Table B holds the same points as the rows below and some others, measured another way and shuffled. Each row below is followed by which row of B it is.
B:
1: [-139  304  -16 -150  -58   72 -132 -155   94  299   42   49  -70  -78
  185   74  210 -172 -163 -376 -230  170 -134]
2: [  64  -63  271  -69 -194 -172   58  -30  -53 -411   50   38 -392  -39
  -28  -68  -94   80   95   27  207   32  -68]
3: [  84   57  -22 -107  -73   69   48   62 -165  314 -164  -97  -83 -135
   54   96  -12 -102  -67  -94  -77   84  125]
4: [-112   96  -98 -231 -133   40  -68   12 -193  227 -211   63 -192 -128
   69 -203  -19 -200  -13 -384  -17  405  101]
5: [ -77 -199  -96 -185  194  383  -72   23   67   39  -71  -22  -85  107
  -59  128   11   -4  151  -94   74  209  265]
6: [  99 -144  187  -16 -156 -331  117  223  -47 -259  -85   21  -73   69
  -18 -223 -163  162  -93 -361  -69  -15  -19]
7: [  10  -33   82  -55   68  128   40   12 -119   83 -186 -113 -339 -184
   45  128  -93  -23   76  143   57  -15   92]
8: [  15 -139  426   42   89   68  115  177  -30 -101 -206  -70 -339  -46
  -80  -80 -229  -22 -188  139  -42  -60  110]
9: [ -38 -186   45  -85  -45  141  193  -25  -63 -249  -12   54 -268 -185
  -92  107   72  106  209  141  145  -73  200]
10: [ -41 -214   37 -216   97  203 -220  -46  157  -54   68   26   57  227
 -219  -90   44   47  112 -406   61  349  103]
11: [ 317   55  621  121  -70 -258  -15   13  101  -82  110 -219 -178   72
  -36  142 -147   94 -269  118  -81 -262 -274]
12: [  -6 -271  397   74  378  211    0  141   81   16 -262 -200 -273  -51
 -172   18 -231   91  -50  165  -64 -140   98]
13: [-156  -43  -71 -142  260  430 -136 -175  339   77  187   14   53  111
   -3  338  274   44   82 -153 -114   31   57]
14: [  15 -163  176    4  169  117   91  198  -63  111 -289 -130 -187  -84
  -41   -6 -185   20  -77    8  -95  -49  165]
15: [ -23 -263  216   47  237  165  175  282  -21  -75 -317 -104 -282  -31
  -19    7 -260   70  -81  147  -71 -137  239]
16: [ -45 -211   69 -143   76   92 -126  -89  155 -217  115   35  -40  105
 -173  -16   79  158  195 -271   84  123   18]
17: [-134  151  324 -104 -153 -104  -76 -161   47 -231   68  125 -413  -95
   30 -165   25  -84  -46 -158   48  160 -195]
18: [ -54 -296 -177 -179  265  228 -141  271  118   95 -216  -46  127  350
   -7  -82 -167   62    7 -499  -97  303  257]
19: [  73  201  -40  -43 -397 -286  326   82 -105 -131   84  135  -78 -135
  272  132  138   31 -172 -166 -169 -186  -21]
20: [ 196  -41   23 -118 -164  -31   52   15  -39   63  102  -45  101   45
  -56  144   86   47  -13 -185  -22   26   80]
21: [  37  -70  156 -160 -221   29   75  -71  -56 -187  129   96 -138  -55
 -167  -38  111  -17   66  -86  132  150  110]
22: [ 153 -183  -53 -191  -19  170  -46   44 -180  111 -125 -140 -121   22
 -112   89  -93  -12  198  -12  212  232  249]
23: [-133  -82 -295 -201  -48  192  130   99  -56   28  -86  127   -9  -23
   87   38  115  -18   80 -295  -55  165  291]
24: [ 263 -131  183  -21   71  166   60  129 -170  316 -193 -276  -87  -81
 -106  207 -139  -34  -56  208   11  -45  217]
25: [ 316 -154   82  -38 -320 -283  286  286 -237 -108  -79  -53   34   20
  -30  -17 -135  114  -92 -146   -4  -74  180]
26: [ 552 -184   65 -171  -14   91 -263  -18 -265  408  -93 -478  -37  108
 -199  305 -229    6  252  169  361  225  126]
27: [ 214  114 -267 -184 -175   35   16   30 -154  401  -16 -113  134   -1
  164  302  106  -63   -7 -222  -69  105  124]
28: [ 329 -265  180  -70  246  128 -259   91   23  228 -116 -382    6  250
 -166  187 -262  113   83  -18  106  104   60]
29: [ 150   27  101  -67 -159 -123   65   83   25  -41   73  -11    6  110
   76   96    5   45 -142 -208  -92  -12  -15]
30: [  72 -115  221  -45  -47  -67   66  148   65 -177   -7    8  -65  150
  -39  -50  -96   64 -142 -196  -68   12   47]
31: [  65  -43  -76 -148 -338 -174  191   77   25 -304  209  197  109  127
   49   15  162  115  -35 -387  -42   32   82]
32: [ -16  -52  199  -90   12   24  -52   19  107  -90   28   20  -95   95
  -54  -49   -6   24  -84 -233  -62   95   -3]
33: [ 101 -476  132 -112   89  255   98   12   49 -400   97  -24 -110   88
 -351  129    0  242  327  168  290  -13  320]
34: [ -12   58 -176 -144   69  311   43   52 -204  441 -282 -129 -212 -202
  153  226  -22 -185   27   84  -20  133  260]
35: [ 382   68  100  -97 -296 -130    4 -142   53  102  375 -106  274   89
  -90  353  252  106  -38 -168  -37  -97  -93]
36: [ -18 -220  -93 -290  -97  292  -50 -101  196 -323  345  185  120  313
 -202   99  252   57  199 -267  198  310  250]
37: [ -57  130   17  -78 -452 -365  327  103 -222 -233  -54  242 -209 -263
  142 -218   76   -3 -112 -319  -99  -19    9]
38: [  17 -256  319  -31  103  -62  -13  195  -64 -247 -263  -76 -376   49
  -97 -241 -352   78   18  -47  117   97   65]
39: [ -65  -67   78 -112  131  266  -46  -10  -11  135 -128  -57 -195  -71
  -42   68  -10  -77   23  -14    3  125  148]
40: [ 169   30  -54 -200 -153  -35  -98  105 -274  340 -240 -141 -126  -10
   46  -61 -172 -156   -9 -237   75  345  115]
41: [ 306 -151  190   76  150  147  114   51  140  169  114 -260  193   58
 -105  505   77  195  -89  171 -168 -391   88]
42: [  57   30  173   55  183   86   34  158  147  212  -98 -143   -6   77
  142  224  -57   16 -291  -75 -315 -190   -9]
43: [-199  155 -312 -233 -276   64  206   21 -247  126 -145  218 -171 -296
  194  -69  180 -169   23 -303  -70  221  214]
44: [ 261   75  372   16   16  -99 -114   85  -28  306 -114 -269  -88   57
    8   82 -197  -59 -280  -58 -137   -9 -121]
45: [-112  205   54 -111  110  210 -128  -97 -141  427 -291 -136 -432 -280
  179   89  -67 -242  -27   57  -35  169  -14]
46: [ -72    9  -51 -209  -62   36 -131  -45  -47   56  -62   37 -142   -2
   11 -110   16  -58   82 -359   39  320   25]
47: [ 219   72   17 -232 -294  104  -66 -235  147   34  496   51  280  194
 -143  312  382  -10    4 -240   45  154   23]
48: [ -52 -162   83 -158  -32  164   10  -73  -15 -114   35   68 -125  -84
 -213  -52  109   31  149 -129  103  148  155]
49: [ 239  -59  262 -120   -4  224 -116 -117  -15  239   96 -190  -22   13
 -237  220   50  -76    2   99   99  113   87]
50: [-212  388  -76 -112 -106  191   67 -282  103  175  170  139 -194 -280
  286  337  402 -155  -73  -50 -203  -74 -101]
51: [ 181   -3  123  -78 -182   52  195  130 -176  200  -75  -55  -14  -86
  -44   95    1 -112 -182    8  -70   16  224]
52: [  -5 -101  -10 -158   33  269  -14  -80    3  -16   31  -18 -161  -22
  -62  184   82   -3  172   51  137  114  170]
53: [-156  -67   59 -119  152  154 -119  -15  156 -114  -49   40 -217   94
   51  -15  -37   25   43 -216  -17  156    2]
54: [ 154   44   91  -68 -295 -165  222  136 -208   65  -67    5  -66 -136
   25  -11    1  -37 -150 -136  -78  -26  104]
55: [ 162 -280  361  -18  -44  -50  111  185  -35 -247  -51  -48 -118   99
 -230 -116 -184  104  -71  -38   65    5  149]
56: [ 220 -204  485  143  111 -236   35  102  131 -282    7 -190 -168   80
 -116   58 -210  302  -67   41  -53 -335 -174]
57: [  29  108   85 -178 -104  163  -84 -116   51  149  130   16  -37   43
  -17  123  149 -136  -83 -164  -19  213   35]
58: [ 357  -87  126 -120 -393 -368   70  115 -212 -108   51  -64   33   74
 -101  -90  -88  104    3 -288  114  105   10]
59: [ 108   -1  229  -69 -285 -110  163  -39   94 -363  309  139  -39   94
  -46   95  156   82  -85  -95   17  -72  -12]
60: [-156 -164   39  -42  294  207   -1  200   37   45 -333  -58 -255   14
   90  -43 -207   11  -37 -107 -114   54  155]
61: [ 121  -49   44 -149  -77  181   11  -10 -100  174   -5  -78  -54  -38
  -96  137   43  -78   23  -11   66  140  187]
62: [  27  -61  244  -19  -53   19  117 -131  114 -243  201   42 -129 -105
 -124  161  179  145   48   47    0 -197  -25]
63: [ 115 -325  242  -73  205  168 -125    4  110 -144   -1 -158 -113  138
 -253   68 -113  172  176    8  153   45   88]
64: [ -98  141 -187 -104  129  136  -44   86  -36  461 -273  -87  -57 -105
  261  124   -4 -105 -117 -291 -279   81   45]
65: [ 160 -207  -42 -116   53  281  102   57 -107  189  -73 -144   23  -65
 -142  258   37   35  117  102   63    2  323]
66: [-208 -305  -63 -121  293  243  -13  250   19  -50 -361    4 -188   81
  -15 -186 -216   42   64 -280  -46  210  269]
67: [ -31   23  437  -17   18   29  -60  -99  108 -207   56  -10 -397  -23
  -49    6  -55  -26  -76   97   55   10 -123]
68: [  38 -224  191   17   93  -56  137  330 -153  -50 -383 -107 -272  -35
    9 -167 -356   54 -106  -55  -55  -21  165]
69: [  47  195   75   -9  184  395   46  -56   -8  512 -121 -228 -221 -197
  213  526   58 -190 -157  384 -168 -169   96]
70: [ -86  269   52 -131 -325 -102  122 -134 -100  -20   70  157 -256 -249
  150   11  192 -127  -81 -152  -66   59  -69]
71: [ 301  -61  322   85 -210 -231  301  257 -191   29 -133 -135  -75 -105
  -21   47 -153   56 -258   75 -129 -256   94]
72: [  23 -146  -23 -142    8  202   57   50 -102   73 -111  -35 -115  -62
  -82   67   -8  -23   92  -26   69  130  252]

[ -18 -147  -34  186  147 -133   36  -83 -297  -19   93  -15  -66  185
   -6  138 -116   61  -84 -147   64   59 -184  -87 -154 -135 -112   55
 -158 -230   75   29] | 6
[-126   61   41  203 -265 -143  -46  -36   87  274  -57   58  -75 -167
  -48 -125 -212 -150  -88  134   14   35  284   39   41  -98 -205  136
  -88   71 -246   -2] | 16
[  19  223  -76  164 -464 -123 -250  -37  471  303  165   71   45 -189
  182 -225   54 -160   72 -137  -75 -147  128  -18   26  -75  193  -48
  310  138   -4 -120] | 1
[-249  -54  -35   47  -70  -85 -193  203  -65 -186   44  143   -4  103
   87   65  -38   31   20  -76   55  153  -21  -47  -39   42   72  212
 -194   -6  107   26] | 60
[ -72 -104  -14  -63  259  -59  103  221 -226 -141 -234  -34   55  -77
  -47  -42 -273  177  -40  137  -29   95  -56  164   37  -60 -187   92
   86  107  -40  232] | 9
[  81 -224  -59   29  315  452   44   14  -26 -126   41   25   93  163
 -124   -8  110   33  200   61 -152  112 -187 -144  -14   42   57 -196
   97  -25  261  168] | 24
[-225   52   72  131 -198    6 -231   62  -85  -92   75  109  -60  121
    9   25  -90  -49  -48  -74  -10   80   90 -101  -85   23  -34  156
 -215  -92  -35 -163] | 66
[ 161   27  -10   26   47  -35  -49 -152  173  -22  -47   47   11 -177
   -1 -324  -95  -13 -195  -69 -159 -249  -89   82   47  -94   82 -168
  367   45   71   24] | 54
[ -85   -8   43   24  -13    0  -10   70   29    7 -181   63   11 -167
  -71 -199 -182  -21  -76  169  -77   26  143  101   89   -5 -141   78
   55  152 -108  100] | 52
[-172  -70  -96 -112   61 -130 -152  235  137 -269 -133  215   13 -209
   95 -163 -182   22  -90   43   -3    8  -31  126  126  -17  159  105
   53  195   96  204] | 15
[ 251   -6  -26   47  103  262  -31 -147  180   25   57  -30  112   -6
  -23 -233  115    5   50 -105 -237 -166 -171  -58  -14  -15  121 -281
  431   11  209   -4] | 51
[-118   80  -40   23 -200   13 -303   64  137 -117   68  208   37  -63
  160 -148   78  -57    4 -221  -83  -35  -15 -121  -48  114  141  124
  -26   40  142 -120] | 64
[  49  -61   73   13  122  289   -9  -57  -14  -60 -124   64   77  -39
 -120 -255   47    2  -15   64 -197   -2   15  -55   22  139 -112  -17
   85   70   75   22] | 65
[  40  180  123  243 -334  103 -197 -200  249  169  172  -29  -77   74
 -102 -164 -101 -157 -113   14 -148 -185  166  -21  -12 -145   74 -230
  252 -104 -113 -244] | 4
[-155 -329   25  229  172  331   57  -90 -223  -17   54  151  -93  270
 -240  132   57 -126   78  180   33  313   53 -256  -46   81 -186  103
 -526 -156   90  123] | 28
[  40   25   26   58  -66  113 -131  -95  209  -25    3   98   19  -72
  -33 -263   -2  -70  -85   -7 -152 -122   22   -9   47   11   99 -101
  203   49   75  -30] | 3
[   2    3  -55   27  -33 -222  -82  -75  107    6 -120  179  -23 -303
   92 -280 -143  -60 -214  -95  -41 -147   -4   62   42  -47  -22   89
   67   96    4   70] | 29
[ 159   10  -57  218  -51  265    4  -72   61  282  207 -136  107  163
   -5   48  143  -16  293  -91 -123   43  -85 -170 -120  -61  -18 -196
  239  -70  106  -41] | 57
[-112   83  -89   81 -243   -6 -120  169   46  207    4   74  159 -114
  194  -47  152   -9  274 -147  -29  175   83 -128  -70  161 -122  267
  -54  153   37  -12] | 13
[-33 -14 -32 105 -57 178 -77  89  95  56  81 -11  59  82 -24   3   6 -16
 177  44 -74  85  12 -57  -8 -33  52 -81 122  34  63  36] | 39
[  90   -9    8  223    6  255   73  -16  -95  232  128 -209   61  231
 -112  121   -8   32  236   45  -99  107  -20  -95 -112 -119 -142 -172
  179 -107  -16  -25] | 48
[   6   75  114  412 -346  179  -61 -231   20  430  239  -83  -39  248
 -128   36  103 -177  118    0  -53   93  214 -219 -131  -20 -191  -21
 -105 -180 -118 -238] | 10
[-146 -236  -46    5  306   71   64  242 -269 -241  -46   -6   42  222
  -72  154  -87  173  100  106   41  250 -150    9  -19   -3  -37   83
 -106  -21  155  245] | 7
[  35 -142 -183 -123  176   72   -8   97  138  -49 -190  250  164 -366
  155 -290  138  -11  122  -85 -104   47 -112  -51   71  185    2  146
   39  284  240  266] | 41
[ 137  -34   15  221 -127  289   25 -184  406  328   76   -2   45  -26
 -189 -252  109 -186  114  251 -150  -18  179  -34  125  -31   58 -248
  293  119   19   90] | 49
[ -67 -175   45   48  288  132  193   94 -345   -9 -231  -53   20   -1
 -180   10 -226   87   11  223  -48  192   33   38   -3  -19 -377  100
 -115   29 -109  202] | 33
[-151  197   73  132 -396   84 -357 -162  129   39   15  290 -124 -248
   55 -251 -118 -292 -192 -172 -134 -134  246 -173  -51   51 -104  130
 -252  -37 -158 -333] | 18
[-175 -177  -91  125  -37   -2  -56  196  157   -5  125   78   53  191
   -8   81  111   13  210  143   99  252   16  -31   72   23  204   80
  -48   85  196  236] | 12
[-127 -304  -49  106  393 -197  248  170 -452  -98  -85 -116  -57  215
 -138  271 -334  209  -39  187  164  251 -160  119  -41 -222 -212   98
 -158 -108  -15  346] | 2
[ -79    6  -49  236 -227 -373    8   70  246  270  107  -88  -52   27
  -12    8 -229  -18  -26  188  128   30  134  198  102 -288  107  -40
  232   65 -115  171] | 17
[  58  -61   64   24  170  226  -51 -163 -225 -142  -95  117   31  -24
  -34 -200   61   12 -108 -188 -187  -50 -123 -168 -114  160 -189   68
  -98  -95  120  -99] | 27
[ 124    4  -33   49  185  -91   65  -91 -383   13  -91  -49   33 -102
  109  -48 -139  124 -100 -314  -98  -87 -233  -68 -205  -58 -312   83
   24 -132    8  -61] | 31
